Below is a small trained network, with its code and all its weights. Each question gives an input and a class and asks what happens when units are switched off, that is, made to give their printed mean instead of their output.

import numpy as np


def w(rows, s, z=0):
    codes = np.array(rows[::2]) - 128.0
    scale = np.full(codes.shape[1], s)
    scale[-1] = z or s
    return codes * scale


def f(y):
    return y / 2 * (1 + np.tanh(0.7978845608 * (y + 0.044715 * y**3)))


def log_softmax(a):
    a = a - a.max(-1, keepdims=True)
    return a - np.log(np.exp(a).sum(-1, keepdims=True))


def net(x, mask):
    res = np.array(x, float).reshape(1, 2) / 4 @ E
    y = f(res @ A[0][:, :-1].T + A[0][:, -1])
    res = res + np.where(mask, y, B[0][:, -1]) @ B[0][:, :-1]
    return log_softmax(res[-1] @ U[:, :-1].T + U[:, -1])


A, B = {}, {}
E = w([
[134,134,65,154,56,97,250,185,8],'x0',
[103,140,136,131,162,224,194,105,145],'x1',
],0.012)
A[0] = w([
[127,131,121,128,130,158,253,118,110,166],'neuron 1',
[127,145,113,125,120,148,126,116,172,120],'neuron 2',
[100,127,131,134,115,148,158,131,105,217],'neuron 3',
[124,125,116,129,105,79,135,126,111,248],'neuron 4',
[109,137,112,129,133,173,170,134,133,1],'neuron 5',
[119,123,140,128,162,190,98,116,182,119],'neuron 6',
[112,131,104,130,110,79,146,136,74,116],'neuron 7',
[105,131,124,129,131,126,73,124,141,163],'neuron 8',
[127,136,151,119,150,135,108,119,91,142],'neuron 9',
[117,128,109,132,106,126,214,143,70,82],'neuron 10',
],0.027,0.0045)
B[0] = w([
[138,127,63,80,98,70,155,156,86,243],'neuron 1',
[136,119,147,182,104,148,126,111,119,165],'neuron 2',
[98,123,112,202,196,111,130,94,80,178],'neuron 3',
[149,121,84,86,157,180,128,120,53,185],'neuron 4',
[106,110,255,101,58,95,200,160,136,169],'neuron 5',
[149,141,119,106,154,205,79,114,161,244],'neuron 6',
[136,137,222,125,104,123,169,133,127,211],'neuron 7',
[115,131,110,96,96,110,139,143,183,186],'neuron 8',
[173,127,92,149,118,138,99,126,122,137],'neuron 9',
[106,121,72,111,113,104,97,135,174,252],'neuron 10',
],0.039,0.027)
U = w([
[99,160,100,254,221,124,129,24,92,98],'0',
[93,161,253,178,117,90,207,92,206,17],'1',
[68,118,216,182,115,104,140,107,160,24],'2',
[130,162,198,173,125,109,166,120,174,3],'3',
[132,125,15,79,90,27,170,174,92,241],'4',
[116,166,204,228,136,106,116,125,164,19],'5',
[181,130,169,82,108,190,184,148,50,153],'6',
[166,166,168,131,112,213,96,108,235,186],'7',
],0.0089,0.0042)

Each question gives the input, the list of numbers given to net, and the class t.
The units are the neurons (one row each of A and B). Each row of codes is followed by its name. A weight is (code - 128) times the scale printed after its matrix; where a second scale follows, it is the last column's (A, B and U).
mask holds one flag per neuron, in row order. A switched-off neuron (its flag False) gives its mean, the last column of its row in B, instead of its output. The means were averaged over made-up inputs and are rounded, as every weight is.
A unit's drop is (log p(t) with every unit on - log p(t) with that unit switched off) / (log p(t) with every unit on - log p(t) with every unit switched off).
The circuit of an input: a set's keep is (log p(t) with only the set's units on - log p(t) with every unit switched off) / (log p(t) with every unit on - log p(t) with every unit switched off). Starting from all 10 units, units are removed one at a time, each time the one whose removal leaves the highest keep (on an exact tie, the one counted first), for as long as the keep stays at least 0.8.
circuit, biggest first: the units of the circuit, biggest drop first
most important unit: the unit with the biggest drop
k most important neurons: the k neurons with the biggest drops, biggest first
drop when u is switched off: that unit's drop, to one decimal
input [5,-7], class 6: most important unit	neuron 7
input [-1,7], class 6: 2 most important neurons	neuron 10; neuron 5
input [3,-4], class 6: circuit, biggest first	neuron 1; neuron 4
input [-2,6], class 7: 2 most important neurons	neuron 6; neuron 4
input [1,-2], class 6: 4 most important neurons	neuron 1; neuron 10; neuron 6; neuron 3
input [-1,-6], class 6: 2 most important neurons	neuron 1; neuron 10
input [-1,-7], class 6: 2 most important neurons	neuron 1; neuron 10
input [1,-4], class 6: 2 most important neurons	neuron 1; neuron 10
input [6,-8], class 6: 3 most important neurons	neuron 7; neuron 4; neuron 1
input [-1,8], class 6: 4 most important neurons	neuron 10; neuron 5; neuron 6; neuron 8
input [2,-3], class 6: drop when neuron 1 is switched off	0.9
input [-6,-7], class 7: drop when neuron 1 is switched off	0.3
input [-3,7], class 7: drop when neuron 6 is switched off	0.4
input [-5,-5], class 7: circuit, biggest first	neuron 1
